(in the rows, 128 means zero)
Here are made-up objects, facts about them, and rows of numbers that follow some of those facts. Name the object behind each unnamed row.

Facts:
K_395 {λ=gimek, α=870, β=f}
K_647 {λ=kloter, α=870, β=d}
K_366 {λ=kloter, α=870, β=e}
K_578 {λ=flidro, α=830, β=a}
K_502 {λ=rufin, α=870, β=f}
K_889 {λ=rufin, α=830, β=a}
K_943 {λ=pumus, α=354, β=a}
K_500 {λ=kloter, α=870, β=f}
K_363 {λ=flidro, ε=K_680, α=119, β=a}
K_317 {λ=pumus, α=870, β=d}
K_691 {λ=flidro, ε=K_35, α=119, β=d}
K_932 {λ=rufin, α=354, β=a}
K_54 {λ=pumus, α=870, β=b}
K_862 {λ=flidro, α=119, β=e}
K_269 {λ=flidro, α=354, β=d}
K_977 {λ=flidro, α=119, β=f}
K_928 {λ=rufin, α=354, β=b}
K_191 {λ=flidro, α=870, β=b}
K_665 {λ=rufin, ε=K_564, α=119, β=c}
K_405 {λ=gimek, α=830, β=a}
K_33 {λ=pumus, α=870, β=c}
K_933 {λ=flidro, α=870, β=c}
K_427 {λ=sebeplus, α=870, β=d}
K_564 {λ=sebeplus, α=870, β=b}
K_666 {λ=flidro, α=870, β=f}
K_222 {λ=sebeplus, ε=K_341, α=870, β=e}
K_259 {λ=flidro, ε=K_512, K_474, K_92, α=354, β=b}
K_732 {λ=kloter, α=870, β=c}
K_30 {λ=rufin, α=119, β=f}
K_531 {λ=pumus, α=119, β=a}
K_738 {λ=rufin, α=830, β=e}
K_164 {λ=sebeplus, α=119, β=c}
K_312 {λ=pumus, ε=K_164, K_578, K_647, α=354, β=d}
K_929 {λ=flidro, α=830, β=b}
K_803 {λ=gimek, α=870, β=c}
K_744 {λ=flidro, α=119, β=b}
K_40 {λ=rufin, α=870, β=b}
K_462 {λ=brafas, α=870, β=d}
K_210 {λ=sebeplus, α=830, β=b}
K_735 {λ=flidro, ε=K_531, K_499, K_929, α=870, β=e}
K_83 {λ=kloter, α=870, β=b}
K_805 {λ=kloter, α=119, β=d}
K_607 {λ=rufin, α=119, β=b}
K_992 {λ=pumus, ε=K_587, K_952, K_593, α=870, β=a}
K_983 {λ=brafas, α=870, β=e}
K_725 {λ=gimek, ε=K_932, K_738, α=119, β=c}
K_688 {λ=gimek, ε=K_983, α=870, β=d}
K_696 {λ=brafas, α=119, β=c}
K_433 {λ=flidro, ε=K_145, K_696, α=354, β=a}
K_916 {λ=brafas, α=870, β=b}
K_250 {λ=pumus, ε=K_83, K_395, α=119, β=b}
K_794 {λ=flidro, α=119, β=c}
K_634 {λ=flidro, α=830, β=f}
K_830 {λ=flidro, α=354, β=e}
K_593 {λ=sebeplus, α=354, β=a}
K_808 {λ=flidro, α=830, β=e}
K_385 {λ=gimek, α=830, β=d}
K_237 {λ=sebeplus, α=870, β=c}
K_339 {λ=pumus, α=354, β=c}
K_503 {λ=gimek, α=354, β=a}
K_92 {λ=pumus, α=119, β=e}
K_613 {λ=flidro, ε=K_489, K_83, α=354, β=f}
K_145 {λ=brafas, α=870, β=c}
K_236 {λ=kloter, α=354, β=d}
K_968 {λ=pumus, α=830, β=b}
K_464 {λ=rufin, α=870, β=c}
K_35 {λ=kloter, α=830, β=f}
K_587 {λ=kloter, α=870, β=a}
K_641 {λ=pumus, α=870, β=e}
K_489 {λ=sebeplus, α=870, β=a}
K_995 {λ=kloter, α=354, β=b}
K_852 {λ=sebeplus, α=119, β=d}
K_130 {λ=gimek, α=119, β=d}
K_57 {λ=rufin, ε=K_968, K_866, α=354, β=e}
K_866 {λ=sebeplus, α=119, β=e}
K_680 {λ=brafas, α=870, β=a}
K_5 {λ=sebeplus, α=830, β=d}
K_499 {λ=gimek, α=119, β=b}
K_266 {λ=brafas, α=119, β=a}
K_78 {λ=sebeplus, α=119, β=a}
K_474 {λ=kloter, α=354, β=a}
K_41 {λ=brafas, ε=K_680, K_54, K_339, K_236, α=830, β=a}
K_952 {λ=gimek, α=870, β=a}
K_538 {λ=gimek, α=354, β=c}
K_512 {λ=flidro, α=870, β=a}
K_341 {λ=kloter, α=830, β=b}
K_139 {λ=rufin, ε=K_236, α=870, β=a}

Known rows:
[ 77  69 124 147 133 140  80 141 149 113 125 137 104 118 177 144  97 140
 122  88 124 138 185 170  91 107 139 135 122 173 210 151 129]: K_735
[ 97 133 110 143 136 117  97 109 128 100 126 137  91 119 159 131 123 129
 121  93 124 150 151 155 140 133 141 163 127 134 164 133 101]: K_933
[ 84 116 123 146 143 141 122 132 144 125 121  57 160 108 164 122 110 142
 125 118  91 176 213 150  75 122  75 116 124 116 200 102 105]: K_647
[141 177 140 122 151  97 142 114 114 144 161 164 110 126 130  91 190 125
  90  93  94 122 165 139 102 112 137 179 111 132 117 134 150]: K_587
[102 168 130 126 144 113 131 123 125 135 151 124 132 104 162 110 164 137
 119 115 120 144 188 143 114 115 104 154 116 112 157 121 126]: K_732
[149 206 107 143 120 160 160 108 149 101 133 149 140  79 117  89 168 118
 126 142 116 153 119 116 145 128 114 130 107 137  55 150  32]: K_40
[ 70 112 133 130 156 132  76 134 133 104 104  52 126 109 137 113  94 121
 135 102 103 175 176 137  85 111  78 114 119 116 223 128 125]: K_462
[118 124 141 118 117 135 126  86 130 168 136 134  82 153 135 137  73 126
 122 126 112 113 149 108 180 159 184 132 141 103 126 112 148]: K_634
[128  47 101 158 122 152 138 195 105 131  84 125 171 163 132 177 112 134
 132 129 169 109 121 143  98 133 139  61  98 166 176 140 150]: K_92
[113  96 158 117 117 117 108 137 127 100 160 111 137 123 122 161 130 123
 144 125 148 119  87  93 108 111  87 109 158  98 104 113 123]: K_538
[176 170 100 136 124 131 162 126 102 105  84 160 140 108 125 145 131 133
 141 157 184 106  58 129 174 185 128 119  94 102  88  99 103]: K_250
[176 191  95 130 111 148 198 145 126 114 104 128 183 116 111 115 161 131
 149 181 154 121  71 142 166 161 121 111 117 131  57 133 107]: K_607
[171 106 154 134  93 146 148 110 143 144 191 153 143 139  83 136 177 130
 120 125 128  91  85 100 115 113 141 117 168 162  28 158 127]: K_932
[ 77 104 108 145 130 151  95 114 147  92 100  50 130 102 145 126  96 134
 152 120 101 177 176 147 113 106 103 112 134 153 197 156  87]: K_427
[136 162 119 123 149 109 110  93 124 117 134 166  91 139 117  87 163 112
 104  97  99 127 132 144 135 103 167 171 131 157  92 174 124]: K_489
[166 117 158  92 118 113 112  97 146 140 155 156 107 144 101 127 151 132
 128 128 136  94  90 113 134  97 125 153 184 143  70 158 172]: K_593
[163 159 165  92 137 115 127 101 147 137 173 121 121  81 148 129 156 140
 117 135 166 108 102 130 152 129  61 156 147  83  73  77 146]: K_995

Name these rows:
No name comes twice in this set of rows, the named rows included.
[122  75 102 139 138 139 119 196 137 146  97  96 168 175 147 143  93 152
 146 153 140 125 136 166 110 105 135  87 142 178 177 158 166] | K_866
[157 113 165 107 113 105 112 115 115 113 175 165 106 128  91 126 171 117
 123 122 139  78  67 104 101 103 122 124 171 116  82 128 172] | K_503
[177 153 111 120 143  93 148 143 115 144 108 161 132 173 103 112 155 137
 129 149 133  97  92 153 150 125 167 163 142 142 102 158 176] | K_78
[127 182  98 107 142 110 104  94 139  85 112 153  73  82 158 116 120 128
 121 122 136 133 112 169 168 144 131 189 103 115 109 118  91] | K_191
[ 85  95 150 124 117 169 111 129 151 166 117  62 140 151 162 120  39 133
 141 162 114 156 174 114 155 143 122  64 153 116 172 115 119] | K_5
[168 188 102 106 130 115 151 152  95  97  88 142 146 119 113 108 124 123
 138 175 154 130  41 130 155 149 109 137 107  85  98 100 118] | K_499
[174 164 130 128 105 152 148 101 156  98 157 124 158  83 104 131 156 123
 134 156 157 114  70 114 137 129  86 114 154 121  17 127  77] | K_928
[ 86  98 161 119 105 159 104 148 124 143 115  75 140 136 140 128  55 109
 133 142  99 147 158  75 116 144 111  48 116  89 185 106 116] | K_385
[163 166 131  91 165  82 143 178  87 158 101 154 135 171 106  96 158 128
 133 145 134  99  81 128 109 106 134 161 127 107 125 133 205] | K_266
[117  93  94 127 144 142 122 175 146 131  72  44 170 144 132 140  72 146
 169 176 131 151 129 151 136 121 103  87 151 128 198 138 139] | K_852
[148 196 150  93 125 134 107 105 132 164 117 132 109 107 142  79  84 126
 122 168 137 126 114  96 211 149 134 122 117 114  70 121 108] | K_210
[ 78  96 143 150 143 136 105 153 138 158 136 107 150 116 166 121 145 137
 113  96  94 150 201 151  63 105 104 124 116 153 201 131 142] | K_366
[137 167 143 112 161  91 102 117  99 129 138 176  89 136 114  75 174 112
 102  94  97 131 128 123  88  98 127 169 109 119 124 144 163] | K_680
[127 202 142  96 155  96  94 105 111  99 108 132 101  83 139  70 151 111
 124 120 127 153 111 125 121 113  85 165 108  93 124 103 114] | K_916
[132 135 116 155 130 120 136 101 100 111 129 208 104 134 108 128 179 112
  93  68 117 129 126 125 113 132 172 159  80 147  89 147 100] | K_992

The same objects again, as new rows of numbers:
Known rows:
[183 141 110 120  81 194 144  72 150 150 163 159  91 149 160 102  58 120
 129 125  68 145  95 149 136 106 118 131 156 102 145 115 143 107]: K_613
[172 154 133 118  73 153 149  78 146 134 161 150  86 175 175 172 101 121
 151 146 105 138  75 156 155 119  81 123 146  95 143 122 137 170]: K_691
[167 140 111 156 106 130 156  50 138 166 156 156 118 122 164 206 188 111
 111 158 122 140 104 161 113 127 124 118 123  88 163 140 128  88]: K_139
[163 132 113 118  97 168 144  74 135 180 163 149 106 131 165  76  97 109
 130 136  84 127 103 137 149 106 135 121 148 132 114 124 118  97]: K_339
[174 154 128 110  96 152 148  93 128 154 162 144 104 177 188 120 122 110
 154 155 109 127  79 164 177 119  74 113 133  93 104 114 105 171]: K_250
[193 146  95 129  78 195 137  84 134 133 161 145  93 136 162 154 115 105
 174 116 110 142  94 175 143  77 130 127 133 110 141 130 120  93]: K_35
[163 135 108 106 101 180 147  84 132 181 164 147 101 163 171  78  86 117
 132 135  96 129 101 154 156 116 128 126 146 101 117 118  96 128]: K_312
[181 139  94 114  90 186 156  54 143 153 159 153  87 150 172 181 135 124
 141 141 101 141  85 137 154 101  99 124 136  70 141 136 103 151]: K_427
[178 143 104  84 110 175 160  80 151 180 162 147  93 190 175 119  61 121
 117 126 104 142  98 154 155 107 108 114 149  83 112 117 126 196]: K_259
[165 135  99 164 115 128 155  58 130 167 153 152 120 122 165 199 176 110
 107 159 117 137  95 149 123 130 127 126 126  90 157 142 140  97]: K_952
[162 144 161 156 111 126 143  62 152 150 162 147 118 147 170 166 166 118
 126 158 137 131  85 184 122 133  95 132 124 118 155 135 166 109]: K_266
[179 145 118 120  69 147 147  74 140 149 161 137  93 125 168 151 113  98
 153 117 117 137  97 145 144  67 141 103 134 140 137 143 121 114]: K_738
[182 136  87 116  91 193 156  57 141 163 159 150  90 149 173 176 140 121
 143 141 102 136  82 138 152 103  94 126 135  72 139 136 103 150]: K_462
[179 129 102 119  78 167 155  47 146 163 160 152  89 110 170 170 147 114
 135 139  84 133  85 109 148  89 108 115 142 109 139 146 131 120]: K_983
[173 145 118  89 104 171 156  76 143 184 164 147  99 188 176  85  82 114
 124 129 106 137 108 162 153 108 110 104 145  88 111 113  90 168]: K_928
[181 154 133 139  65 166 140  75 147 117 160 156  86 154 168 161  99 116
 154 140  83 141  72 157 140 113  83 127 145 104 155 115 153 118]: K_977
[173 137  77 122  90 176 154  72 123 164 156 150  96 140 172 160 143 113
 150 150  91 132  89 136 166 110 109 123 134  72 129 132  89 127]: K_317

Which object is each row?
No name comes twice in this set of rows, the named rows included.
[162 137 129 106  75 150 148  61 147 176 165 150  96 133 167  90  93 109
 122 129  79 133 112 141 140  96 133 105 154 141 122 127 121 110] | K_57
[166 151 129 127  78 146 145  86 130 140 162 146  97 171 177 137 113 112
 150 152 102 132  76 157 166 120  88 119 143  93 133 119 117 152] | K_130
[153 133 127 147 127 142 145  74 138 185 161 148 129 139 162 109 136 115
 107 151 120 129 110 179 121 132 145 129 132 126 135 131 136  88] | K_943
[171 141 115  83 109 185 153  79 143 186 164 149  99 179 174  94  90 118
 133 127 114 134 110 176 152 106 110 110 143  90  95 115  97 171] | K_995
[189 137  77 128  75 202 146  54 133 140 157 161  89 118 159 166 149 112
 158 144  75 139  95 146 139 103 105 124 137  83 143 126 110  82] | K_500
[157 136 135 137 124 147 146  64 150 187 161 151 121 144 158 122 138 116
 109 146 126 134 119 187 106 131 146 129 131 121 135 132 144  95] | K_474
[167 152 140 116  77 159 143  79 140 145 162 149  94 167 174 137 132 114
 170 148 110 128  87 176 158 121  83 122 137  98 124 122 114 151] | K_805
[169 140 114  98  93 175 153  76 150 170 164 151  90 178 166 120  63 124
 121 129  96 139  97 151 143 112 119 126 155  91 132 121 122 163] | K_269
[155 146 150 164 111 113 141  78 134 153 158 148 126 142 172 151 175 111
 128 167 132 130  87 184 129 140 105 128 122 124 141 132 151  97] | K_531
[174 158 136 109  84 140 151  78 138 147 162 146  99 187 185 135 119 110
 151 148 115 135  85 167 161 116  68 103 135  86 122 115 101 179] | K_607
[158 138 141 143 117 137 148  61 149 182 162 152 122 147 161 122 124 116
  96 138 121 137 118 181 110 132 139 120 134 119 151 131 138  97] | K_932
[165 149 138 145  71 131 142  78 133 144 161 150 103 139 176 137 119 107
 145 150  91 129  76 144 153 115  93 112 144 123 133 124 141 113] | K_725
[173 147 127 156 109 129 147  74 141 149 159 139 118 142 163 195 152 102
 129 130 152 142 103 186 113 101 151 124 115 118 163 146 139 102] | K_889
[182 141  69 108 108 172 160  75 120 170 156 149 103 153 179 152 144 111
 142 152 104 131  86 138 172 108  96 110 130  62 108 125  81 162] | K_54

Now the same objects, written a new way:
Some rows with their names:
[123 147 184 126 140 100  90 101 102 103 121 106 148 124 117 161 119 147
 137 135 170 112 103 170 111 131 142 132 204 141  69  83 145  96 128 135
 105 190  70 168 175 168 116 143]: K_794
[145 140 168 155 168  93 100 114 101  96 122  84 154 129 115 180 116 166
 158 134 180 109 108 157  93 131 116 130 192 131  84  72 179 104 123 131
  93 167  54 177 153 154 121 132]: K_696
[148 139 151 143  79 154 196 164 195 158 153 197 163 157 129 109 126 151
  82 165 137 110 168 132 153 175  89  91  99  91  91 134 175 132  93 147
 127  93 159 119  83 117 118 144]: K_688
[107 132 162 120 123 169 117 139 152 143 147 123 143 105 134 126 121 134
 133 131 112  91 146 145 112 124 111 132 136 137 117 147 161 174 151 126
 123 134 167 119 103 137 150 137]: K_191
[128 114  98 126 158 149 124 139 129 119 151  57 124  83 115 144 138 137
 179 102 100  86 136 119 121 130  99 147 152 126 181 153 149 205 165  93
 130 127 144 135  55 109 197 144]: K_983
[120 138 191 126 113 140  69 116 153 134 137 112 173  80 164 164 103 170
 144 152 121 109 134 162  77 131 154 137 196 155 116 119 188 126 163 157
 106 183 131 120 124 140 130 153]: K_933
[102 111 105 110 146 162 103 147 126 135 136  93 111 108 113 173 107 114
 165 105 100  98 133 115 143 127 107 185 136 161 188 185 103 197 184  90
 116 138 160 119  90  93 174  89]: K_641
[115 110 107 125 178 129 110 141  78  98 119  95  72 153  72 167 116 105
 170  90 146  95  94 127 168 128  96 195 151 133 149 143  63 159 143  65
 115 139  86 166 146 110 153  79]: K_92
[143  96 145 153  85 170 187 137 156 147 122 146 127 159 161 128 163  73
  78 152 133 137 164 119 125 131  96  68  59  61  64 128 131 105  77 160
 144  82 119 120 148 137  68 159]: K_269
[117 106 146 129 124 193 132 123 123 115 124  72 100 100 169 144 157  75
 120 120 113 112 119 129  98 114 117  95  95  95  93 121 128 125 132 140
 137 131 114 135 150 129 112 132]: K_259
[ 89 114  94 109 120 110 131 121 112 109 129  96  72 115  94  90 106 143
 133 103 110 161 105 136 128 125 218  99 154 133 158 107 118 122 150 121
 145  92 155 123 140 102 138 131]: K_35
[148 143 171 147 110 116 177 157 139 162 116 226 116 232  77 123 123 106
  99 137 201 103 143 139 180 153  97 119  46 119  69 109 117 109  55 117
 132 130 102 133 182 145  81 114]: K_852
[ 85 132 126 116 109 155 128 120 129 105 143 115  66 115 109  90 106 141
 121 113 126 132 120 155  84 130 188  88 109 143  92  91 153 137 136 115
 139 103 153 127 163 111 121 119]: K_341
[153 154  93 122 159  65 141 114  93 134 104 198 134 188 116 106 133 123
 126 121 147 159 108 109 203 127 132 157 122 140 145 127  52  84  96 113
 134 143  99 138 149 153 121 111]: K_78
[139 141 162 141  83 157 164 155 182 192 134 238 162 179 124 125 105 118
  98 158 155 108 172 124 151 142 103 120  46 135 121 144 151 141  88 135
 133 111 178  83 125 110 103 126]: K_427
[128 113 113 109 126 114 109 140 132 156 131 107 147 112 109 120 120 123
 162 120 111 119 140 125 132 114 157 150 134 147 200 157 135 164 164 128
 137 155 163 105 102 140 166 156]: K_502
[159 143 150 149 108 123 200 155 147 135 135 195 133 211  89 112 137 136
 102 144 178 112 146 143 178 181  77  96 107  79  35  99 141 111  61 114
 121  94  91 157 128 149 108 134]: K_130

Rows to name:
No name comes twice in this set of rows, the named rows included.
[133 148 145 136 150 143 150 146 119 101 133 135 104 155 104 144 126 140
 139 109 149  91 110 147 146 165  99 123 154  90  75  92 133 130 111 107
 119 140  82 179 130 141 151 111] | K_499
[136 119 109 121 163  79 125 125  87 134 115 103 106 166  66 123 133 109
 162 102 148 120 107 134 170 129 140 153 141 122 145 110  96 133 123 103
 134 157  93 156 157 161 150 142] | K_30
[137 138 170 143 137 127  79 119 148 124 129  85 185  81 157 192 113 182
 149 155 134 100 144 153  69 131 118 125 185 154 133 111 222 133 167 148
 100 170 118 133  95 123 131 148] | K_145
[124 146 182 135 158  96  78 112 101 113 111 110 141 135 113 157 113 144
 152 134 172 101 105 169  97 126 149 137 164 164  81  74 158 100 128 136
 111 202  75 161 188 167 117 135] | K_665
[122 152 163 111 117 170 116 152 153 153 123 166 135 123 130 148 100 120
 145 131 128  82 134 135 125 135 121 150  87 150 143 143 141 163 145 118
 122 164 169 110 114 111 146 111] | K_564
[139 121 104 128 129 130 136 139 157 126 139 107 137 104 126 140 128 151
 150 125  91 111 124 117 165 155 130 142 185 113 179 146 139 144 157 123
 130 128 142 123  63 123 181 146] | K_395
[130 151 180 129 119 145  90 126 162 113 126 121 170  76 176 172 102 185
 147 154 105 109 126 154  92 148 138 117 217 137 120 111 198 119 171 154
  99 179 135 127 100 113 143 132] | K_803
[131  98  94 121 131 143 125 114 112 124 115  47 101 103 157 139 167  75
 135 111  95 153 115 111 130 123 148 117 134  81 149 134 100 113 147 141
 139 137 103 120 142 129 123 142] | K_613
[123 136 155 134 150 135 134 135 106 109 137 124 109 150  86 119 129 123
 146 114 158  97 108 157 131 148 105 137 141 114  63 106 116 147 121 107
 123 145  94 167 155 168 139 129] | K_744
[164 137  86 123 128 112 133  98 115 137  85 149 131 139 187 123 161  81
 104 129 104 195 116  80 151  93 136 125  83 112 167 145  56  68 107 153
 145 129 123  93 148 115  93 119] | K_593
[119 130 165 131  63 157 178 165 184 178 157 211 158 149 114  91 125 132
  87 168 133 123 185 141 146 151 106 109  96 108  88 143 155 139 113 149
 137  91 178 110 114 158 108 162] | K_647
[ 98 117  78 111 152 123 113 119  98 107 132  59  47 107  73  98 112 123
 164  88 117 117  91 128  90 112 191 117  89 152 166 120 138 168 140  99
 149 112 163 119 133  86 155 121] | K_738

